Each row has a class, written after it.
[  -1 -160 -173 -524  206  481 -330  113   30 -756   43  172  248 -129
 -123  -46    6  258   13   74  160  150  279 -366 -207 -450 -142 -209
 -186 -328  265   26  314 -276  101  273] => Zup
[ -15 -419   51  -97   94 -573 -149   26  149  -86  -91  562 -390 -443
  780   59 -191  -73  -50 -135  390  296 -110  200  176 -583 -739  406
  -49  322 -239 -303  354  -23  258  -41] => repe
[ -58 -389   62  -86  123 -453 -200   66  123 -108 -129  547 -397 -385
  813   17 -187  -71  -70 -187  360  259  -85  197   74 -561 -747  426
  -85  366 -196 -234  371  -67  206  -18] => bamu
[  40  -48  427   97   49 -639 -115  -99 -378 -457   86  335  225  361
 -351   15  149 -114 -209 -512 -166  -52  -31  140   19 -216  209  225
  -79 -279   20   65 -341 -326 -216  170] => mufi
[ -24 -311 -158 -623  260  447 -445   80  115 -726  129    1  244 -109
 -144  -35 -114  350   40   90   16  114  321 -299 -362 -446 -143 -194
 -306 -207  152  -16  354 -232  116  149] => Zup
[  73 -268 -190 -378  283  534 -567  107  191 -781    8 -101  136  -57
 -167  -13 -175  193   38   65 -189  135  327  -93 -258 -417  -84   37
 -134 -319  207  -11  189 -185  176   90] => Mov
[  57  -41  460   89   63 -585    0  -81 -411 -433  117  410  284  360
 -371  -18  154 -112 -185 -529 -196  -38  -20   97    4 -170  155  153
 -122 -388   55  130 -262 -299 -214  245] => mufi
[-458  -20  123  375  615  435 -378 -148  236  530  228 -101  442  -13
 -120  133  170  203  186  237 -162   66  -52 -190  273 -495  206 -339
  450   15  -58  119 -270 -352   73 -506] => mufi
[-465   27  113  439  495  318 -394 -219  260  461  225  -32  350  -32
  -89  111  162  183  142  245  -18   94 -145 -158  255 -565  134 -189
  509  182 -121   37 -247 -385   87 -494] => pamuv
[-456   25  135  463  516  321 -388 -189  248  469  184  -86  352    4
  -80  127  186  200  144  280  -86  104 -105 -194  257 -550  117 -245
  392  106  -96   26 -250 -392   79 -463] => bamu
[  67 -373 -276 -493  331  557 -574   98  150 -787   37 -102  132  -85
 -127   -3 -162  240   43  121 -111  158  351 -124 -241 -545  -71  -53
 -165 -295  149  -85  195 -209  176   79] => Mov
[  83 -447 -190 -360  370  499 -615  119  145 -803   16   59  143  -93
 -106   14 -152  210   21   71  -27  162  348  -24 -302 -498 -119   86
  -37 -284  211  -92  123 -199  173  111] => ruku
[ 109 -212 -134 -608  206  508 -373   44   84 -749  -42   20  183 -100
 -142   54 -168  244  -50  -27    8   30  406 -359 -367 -526 -214  -66
 -360 -410  307   16  450 -159  105  186] => Lafo
[-470  136 -148  382  496   99 -235  106  148  -97  320    7  -58   83
 -148 -165  195 -275  487  -68 -303  269  157  530 -279 -311 -203  745
 -366 -325  207   72  525 -646  208 -262] => repe
[ 147  -92  505  181  178 -711 -149  -56 -182 -438   54  243  267  306
 -395  -20   -6 -111 -231 -455 -235   45  -78   81  235 -313  232  109
  -55 -233 -129   -3 -374 -269 -225   51] => Zup
[  45 -184 -204 -620  301  525 -403  144  103 -788  -81    2  152 -132
  -76   88 -105  204   -1   11  -27   81  340 -334 -341 -399 -264  -76
 -373 -291  320  -34  376 -235  130  136] => ruku
[-348  -59  -86  348  530  263 -163  233  210  -42  162  -43 -172   32
  -76 -121  112 -203  520  -91 -168  257  262  554 -248 -311  -99  638
 -331 -405  258  149  497 -628   71 -250] => ruku
[-451  131 -147  296  414   67 -227  124  166  -88  273  -42 -148   67
 -123 -163  133 -205  447 -167 -262  243  198  549 -326 -288 -200  792
 -413 -297  196   85  572 -633  173 -238] => pamuv
[-517 -137   45  393  478  434 -483 -323  100  323   83  -50  432   83
   15  286  116  105  -19   93 -249   55 -138 -215  121 -555  136 -133
  386   -1 -122   11 -385 -380   73 -567] => bamu
[-395  -85   54  456  318  551 -427 -247  194  327   56 -208  428   -9
  -93  254  183  167  117  252 -127   33  -48 -205  184 -573  264 -236
  404 -139   83  121 -345 -399   40 -531] => bamu
[  19 -419   92 -144   45 -665 -114   60  183  -49  -10  450 -501 -429
  787  -49 -249  -44   -8 -156  297  219  -93  244  133 -380 -616  383
 -167  432 -227 -243  403   69  242   -4] => Mov
[  31 -207  381   52  180 -417 -123 -111 -429 -414  348  346  360  371
 -290   67  128 -195 -111 -442 -332   19    2  131  131 -290  232  141
  -80 -423  -45   94 -396 -326 -157   48] => repe
[ 135 -232 -142 -624  203  472 -331  146  124 -731  -40  -25   71  -82
  -53   58 -162  234    4   29   -2   48  368 -314 -329 -416 -312  -81
 -391 -328  207  -43  414 -144  109  216] => ruku
[ -14 -420  -50 -140  330 -595  -85  126  268 -238  -34  501 -481 -412
  697 -119 -365 -114 -110 -155  346  280  -39  265  201 -509 -666  509
  -71  415 -180 -315  397   11  328   -5] => Mov
[  24 -393  -19 -137  327 -561 -137  156  255 -204  -83  501 -494 -432
  759 -142 -360 -145 -156 -217  386  284 -110  227  179 -541 -750  479
  -23  506 -185 -325  365   74  309   -6] => Napal
[  84 -498   47 -145   18 -642 -132   66  166  -73  -44  444 -500 -439
  767  -78 -264  -31  -49 -149  310  269  -56  231  177 -382 -649  439
 -153  374 -286 -306  418   81  233   19] => Napal
[ 101 -385  294   57  191 -258  -80  -31 -397 -474  143  400  333  258
 -244   -1   88  -66 -220 -422  -39  -20   74  181   92 -218  164   77
   79 -242  169   16 -429 -352 -245   68] => ruku
[  72 -256 -282 -403  301  512 -529   90  182 -749  -53  -30  140 -100
 -113  -15 -131  181   45  136  -51  125  319 -130 -315 -493 -121    8
 -170 -233  241  -78  248 -195  163   90] => bamu
[-374   29 -211  333  245  324 -152  257  108  -17  177  -10 -254   46
  -53 -198  145 -275  551  -56  -60  293  172  597 -196 -105 -271  629
 -189 -328  246  109  532 -702  110 -162] => pamuv
[  80 -264  314   50  236 -193  -10  -31 -276 -371   75  423  254  282
 -280  -60  116 -119 -204 -471  -54  -76   55  113  116 -163  115   57
  -51 -145  186   14 -363 -368 -210   26] => Zup
[ -73 -295 -180 -678  224  520 -378   72   92 -788  191   16  231  -69
 -160  -36 -104  384   99  124   44   98  334 -311 -384 -504  -90 -237
 -285 -288  123  -12  365 -278  116  181] => Lafo
[-112 -520   22 -261   87 -793 -219  -38  221 -168  -12  414 -444 -503
  770   51 -398 -102 -151 -217  233  276 -204  288  139 -436 -602  508
 -106  502 -268 -344  312  -18  317 -186] => Lafo
[-482  -85  103  576  493  336 -527 -280  132  380  126    6  499   95
  -58  223  104   53  -22   73 -205  107 -150 -110  172 -450  107  -22
  502  -21  -58   35 -395 -369  103 -568] => Zup
[  55 -302  375   94   93 -326 -134  -63 -401 -417  294  328  363  385
 -310   81   50 -205 -108 -444 -306  -13   57  156  127 -156  212  130
  -52 -545   22  175 -387 -350 -148   39] => mufi
[-568  133  172  475  469  552 -470 -246  135  376  250   31  553  163
   66  132  217   92   77  111   -8   57 -139 -158   85 -573  144 -125
  436  -13    6  137 -194 -398   98 -481] => repe
[-383  -86 -137  307  517  363 -206  212  205  -56  173  -61 -113   46
 -162 -125  170 -171  544  -65 -190  266  282  495 -277 -349  -76  583
 -368 -473  309  161  488 -732   88 -267] => Napal
[-426  -20 -153  245  453  292 -224  199  234  -99  117  -74 -120   13
 -201 -101  104 -126  480 -137 -242  256  293  476 -275 -171  -17  571
 -433 -501  248  112  473 -644  109 -253] => Lafo
[-506   67  176  413  474  442 -503 -244  148  422  273   45  467  113
   48  138  120   71   34  120  -92   87 -118 -125  192 -514  167  -65
  402   15 -107  101 -169 -306  137 -472] => Lafo
[-406  -82  -99  429  528  245 -200  206  234  -10  183    5 -238   14
 -112 -146  124 -225  528 -109 -149  276  269  566 -268 -304  -43  660
 -290 -406  201  119  476 -621  100 -301] => Napal
[-526 -100   59  585  456  389 -473 -303   57  384  159   17  485  104
    8  288  114   -2  -17   95 -259   18 -169  -80  171 -527   88   23
  480  -48  -36   52 -435 -353   80 -503] => repe
[-391  -27  -94  313  536  222 -144  187  214   60  211   -2 -100   82
  -96 -109  130 -208  519 -126 -135  242  275  516 -227 -284  -82  618
 -330 -475  237  154  470 -645   91 -260] => repe
[ -52 -501   -9 -200   62 -853 -102  -25  210 -100  -75  359 -494 -496
  728   96 -388  -61 -141 -243  270  299 -162  192  156 -432 -641  406
 -193  412 -255 -343  321   27  268 -170] => Zup
[   7 -230 -228 -638  234  409 -341   59  -13 -718  -14  186  247 -198
  -62   15   37  301  -17   86   49  130  309 -356 -257 -450 -135 -207
 -274 -276  214  -43  304 -202  110  257] => bamu
[  55 -320 -173 -572  197  430 -386   93  146 -784  -50   41  123 -159
 -120   53 -191  188  -27  -20  -35   57  359 -286 -341 -478 -334  -31
 -343 -349  325  -42  425 -226  160  156] => Zup
[ -38 -460   17  -89  156 -523 -255   92  104 -155 -114  587 -382 -457
  816   47 -253  -66 -125 -213  267  285  -72  207   96 -531 -776  477
 -116  381 -221 -279  379   71  275   -3] => Napal
[ 104 -262 -152 -645  236  456 -338   94  151 -742  -44  116  114 -139
  -42   42 -150  218   -8  -29   55   32  383 -308 -323 -489 -284   14
 -381 -341  261  -19  426 -243  122  194] => pamuv
[-377    7 -240  303  176  322 -189  216   77  -62  180  -56 -297   41
  -66 -182  131 -274  500  -63 -103  336  151  676 -228  -82 -295  688
 -256 -283  212   56  547 -671  155 -176] => pamuv
[ -34 -276 -158 -533  296  510 -400   55  143 -837   67   25  223  -89
 -162  -83 -103  294   16  110    0   71  314 -246 -409 -479  -89 -156
 -275 -172  223  -53  348 -204  169  134] => bamu
[ -50 -332 -179 -551  242  468 -397   60   69 -691  143  -10  283  -25
 -184   -1 -144  352   55  105   84   63  348 -314 -474 -520 -207 -256
 -282 -306  278  -38  402 -255  128  169] => Zup
[  10 -376  -48  -65   75 -553 -183   35  104 -124 -109  509 -397 -476
  817  -27 -202  -78 -103 -168  377  260  -85  239  179 -585 -728  473
  -96  410 -155 -304  410   62  246    1] => repe
[  87 -271  279    8  197 -274  -39  -39 -305 -380  124  405  280  220
 -326  -44  133  -34 -181 -417  -75  -15  108   96  131 -136  169  -33
  -28 -193   93   16 -370 -316 -230   43] => bamu
[-462   70  143  428  521  551 -445 -199  141  492  230   44  473  115
   94  134  153   72   74  114  -89   20 -107 -212  150 -532   57 -139
  441    8  -48  119 -198 -261  159 -428] => pamuv
[-478   32  232  392  551  510 -375 -235  134  537  288  100  480  123
   89  158  145   97   72   41 -113   51  -78 -164  172 -533   70  -88
  355   -3  -57  171 -139 -314  130 -469] => pamuv
[ -31 -271 -197 -656  189  515 -368   38   61 -810  143    4  238 -111
 -156  -47 -137  367   33   67   79   91  331 -297 -454 -507 -207 -172
 -288 -210  246  -10  471 -250  138  177] => pamuv
[-367 -111   -4  332  360  496 -378 -256   97  430  157 -156  361  -53
  -37  231  232  146  169  281  -33   62  -66 -190  265 -612  250 -289
  474  -88   80   94 -320 -442   36 -523] => mufi
[  14 -317  388   94  217 -333 -118 -133 -413 -429  289  431  365  382
 -321  100  130 -169 -132 -451 -354   -5   30  122  122 -275  280  100
   -3 -411   -9  114 -504 -355 -156   13] => bamu
[ 107 -238  384   23  131 -373   -7 -133 -418 -310  272  420  333  346
 -330   80  120 -192 -123 -455 -259  -44   36  117  138 -220  236  168
 -130 -425   62  157 -330 -380 -221   89] => pamuv
[  42 -266 -237 -594  272  494 -262  130   42 -581   -5  131  288 -128
 -126   33  -26  294   51  113  102  129  335 -376 -249 -336 -191 -257
 -226 -412  327    4  289 -259  120  252] => Zup
[ 102 -381 -236 -508  292  461 -548   61  144 -716  -46   30  205 -163
 -114    5 -183  172  -16   66   -5   98  324 -125 -280 -471  -93   32
 -169 -277  274  -56  259 -219  124   79] => Lafo
[ -24 -292 -151 -637  291  472 -304   86   50 -791  172   -1  224  -90
 -181  -36  -92  362   74  100   84  109  322 -327 -414 -456 -142 -278
 -215 -215  212   -9  369 -232   97  156] => ruku
[  59 -258  337  100  126 -363 -130 -185 -476 -421  264  441  413  345
 -315  113  147 -195 -211 -434 -363   -7   33  152  127 -163  274  214
 -139 -428   55  125 -398 -335 -171   41] => Mov
[   2 -463  -29 -161  287 -641 -215  104  291 -324  -78  511 -467 -476
  663 -116 -353  -84 -192 -242  394  259  -61  293  103 -533 -710  572
  -78  538 -133 -334  307    0  286  -33] => Zup
[ 108 -416 -225 -468  282  556 -581   92  148 -798   14  -28  137 -113
 -156    9 -155  184   12   70  -49  199  333 -149 -248 -483  -97    5
 -116 -366  155  -45  171 -214  171   74] => Napal
[  34 -189 -167 -624  207  544 -347  107  130 -797  -52  108  126 -135
  -43   33  -81  213   10  -11   67   88  344 -338 -374 -513 -324  -47
 -365 -305  312    4  500 -249  154  162] => Napal
[   2  -47  498  129   73 -478  -26  -62 -412 -460  179  315  244  380
 -370    6  182 -120 -141 -528 -234  -40  -69  128    0 -260  171  115
  -42 -261   43  134 -321 -310 -243  163] => ruku
[-488  -83 -152  455  507  273 -200  231  211  -62  182   50 -210   18
 -170 -162  126 -232  542 -163 -152  242  311  642 -324 -195  -57  669
 -276 -496  269  156  472 -643  121 -257] => mufi
[  75 -215 -203 -603  223  513 -341  114  126 -748  -15  -24   98 -194
  -82   45 -169  201    7    9   -4   -1  405 -368 -330 -495 -270 -128
 -384 -351  307  -14  454  -98  124  191] => repe
[-564  -56 -265  232  370  275 -164  258  105   55  284  153 -427   51
  -58 -146  224 -103  599 -170   15  437  293  633 -136 -135 -308  679
 -411 -357  103   27  576 -899   96 -116] => pamuv
[-482  143 -143  326  433  105 -242  113  169 -222  223  -91  -59  121
 -210 -153  102 -206  415 -163 -324  270  189  480 -373 -213 -149  687
 -408 -360  234  119  572 -586  228 -287] => Mov
[  67 -235  265   37  150 -206   -2  -34 -328 -486  125  421  337  240
 -259  -83  138  -69 -207 -436   45  -44   56  118  139 -271  159    4
   29 -201  152   35 -361 -312 -221   84] => repe
[  21 -194 -152 -594  291  407 -326  114  140 -707  -28   64  154  -74
  -95   37 -187  228   -8  -25  -13   15  378 -316 -363 -405 -233 -100
 -356 -298  273    8  456 -184  100  178] => Mov
[-427 -104   64  396  487  363 -456 -294   82  430  156   60  519   93
  -43  285  128   81  -33  114 -114   71 -139 -159  246 -505   70  -63
  431   21  -72   45 -402 -450   54 -525] => pamuv
[  73 -153 -155 -691  199  451 -346  108  133 -778  -60   48   74 -178
  -43  -10 -136  289  -25  -19   31   12  371 -382 -338 -487 -245 -124
 -403 -241  229  -61  467 -131  100  229] => Lafo
